Here is a tiny trained network, its code and every weight. The questions are about switching its units off for an input and a class, where a switched-off unit gives its printed mean instead of its output.

import numpy as np


def w(rows, s, z=0):
    codes = np.array(rows[::2]) - 128.0
    scale = np.full(codes.shape[1], s)
    scale[-1] = z or s
    return codes * scale


def f(y):
    return y / 2 * (1 + np.tanh(0.7978845608 * (y + 0.044715 * y**3)))


def log_softmax(a):
    a = a - a.max(-1, keepdims=True)
    return a - np.log(np.exp(a).sum(-1, keepdims=True))


def net(x, mask):
    res = np.array(x, float).reshape(1, 3) / 4 @ E
    y = f(res @ A[0][:, :-1].T + A[0][:, -1])
    res = res + np.where(mask, y, B[0][:, -1]) @ B[0][:, :-1]
    return log_softmax(res[-1] @ U[:, :-1].T + U[:, -1])


A, B = {}, {}
E = w([
[57,60,109,229,56,232,167,72,239],'x0',
[214,17,142,45,35,148,110,208,115],'x1',
[50,228,112,155,35,178,149,173,1],'x2',
],0.0068)
A[0] = w([
[102,143,101,190,213,119,117,28,140,71],'n1',
[186,2,191,79,74,186,142,178,118,43],'n2',
[168,91,92,162,210,116,92,65,159,76],'n3',
[181,32,79,110,172,109,116,130,212,238],'n4',
[182,92,96,114,188,123,113,130,173,42],'n5',
[164,158,136,32,184,79,92,104,72,46],'n6',
[107,177,176,109,95,174,172,158,77,59],'n7',
[81,78,139,189,57,187,167,95,200,220],'n8',
[89,95,134,153,107,166,142,86,161,2],'n9',
[90,123,84,134,90,169,163,122,56,143],'n10',
[104,101,157,149,100,171,134,143,204,1],'n11',
[153,157,147,111,148,75,58,152,89,7],'n12',
],0.01,0.0056)
B[0] = w([
[82,194,172,147,152,149,160,152,47,183],'n1',
[26,183,175,211,213,136,208,164,50,216],'n2',
[101,175,55,81,97,224,134,160,148,173],'n3',
[144,179,117,66,65,175,95,159,100,237],'n4',
[60,142,41,78,51,216,111,181,119,160],'n5',
[170,54,122,72,126,117,206,67,86,198],'n6',
[97,134,51,61,83,218,140,184,139,158],'n7',
[220,118,133,69,150,107,127,84,66,249],'n8',
[67,11,36,117,189,159,212,66,116,155],'n9',
[141,163,55,104,63,173,108,160,133,174],'n10',
[111,37,50,104,139,145,217,50,109,158],'n11',
[117,40,117,115,165,128,199,62,122,161],'n12',
],0.011,0.013)
U = w([
[111,133,49,75,26,188,102,182,156,25],'0',
[180,1,118,84,180,121,175,43,121,23],'1',
[19,184,183,188,233,153,193,163,95,92],'2',
[221,188,198,85,92,109,78,140,130,227],'3',
[114,64,201,227,129,50,55,63,246,1],'4',
],0.012,0.0091)

Each question gives the input, the list of numbers given to net, and the class t.
The units are the neurons (one row each of A and B). Each row of codes is followed by its name. A weight is (code - 128) times the scale printed after its matrix; where a second scale follows, it is the last column's (A, B and U).
mask holds one flag per neuron, in row order. A switched-off neuron (its flag False) gives its mean, the last column of its row in B, instead of its output. The means were averaged over made-up inputs and are rounded, as every weight is.
A unit's drop is (log p(t) with every unit on - log p(t) with that unit switched off) / (log p(t) with every unit on - log p(t) with every unit switched off).
The circuit of an input: a set's keep is (log p(t) with only the set's units on - log p(t) with every unit switched off) / (log p(t) with every unit on - log p(t) with every unit switched off). Starting from all 12 units, units are removed one at a time, each time the one whose removal leaves the highest keep (on an exact tie, the one counted first), for as long as the keep stays at least 0.8.
circuit, biggest first: the units of the circuit, biggest drop first
k most important neurons: the k neurons with the biggest drops, biggest first
drop of u: that unit's drop, to one decimal
input [4,-5,-5], class 0: circuit, biggest first -> n3
input [-3,-4,-5], class 0: 3 most important neurons -> n2, n3, n8
input [-2,1,3], class 3: circuit, biggest first -> n5, n9
input [-1,4,3], class 2: circuit, biggest first -> n4, n8
input [3,4,1], class 2: 2 most important neurons -> n2, n6
input [6,-6,-7], class 0: 2 most important neurons -> n3, n4
input [-2,-2,0], class 3: 2 most important neurons -> n2, n9
input [6,-1,4], class 1: 2 most important neurons -> n8, n4
input [-8,-7,-3], class 1: 2 most important neurons -> n6, n2
input [5,5,1], class 1: 3 most important neurons -> n8, n1, n11
input [-8,5,7], class 1: 2 most important neurons -> n6, n12
input [-7,-2,8], class 0: 3 most important neurons -> n7, n10, n8
input [-2,1,-3], class 3: 3 most important neurons -> n7, n10, n9
input [3,1,-4], class 0: circuit, biggest first -> n4
input [-8,-4,-8], class 0: 2 most important neurons -> n5, n3
input [-3,-1,1], class 3: drop of n2 -> 2.4
input [1,1,-3], class 3: drop of n12 -> 0.0
input [2,8,-5], class 2: drop of n2 -> 2.1
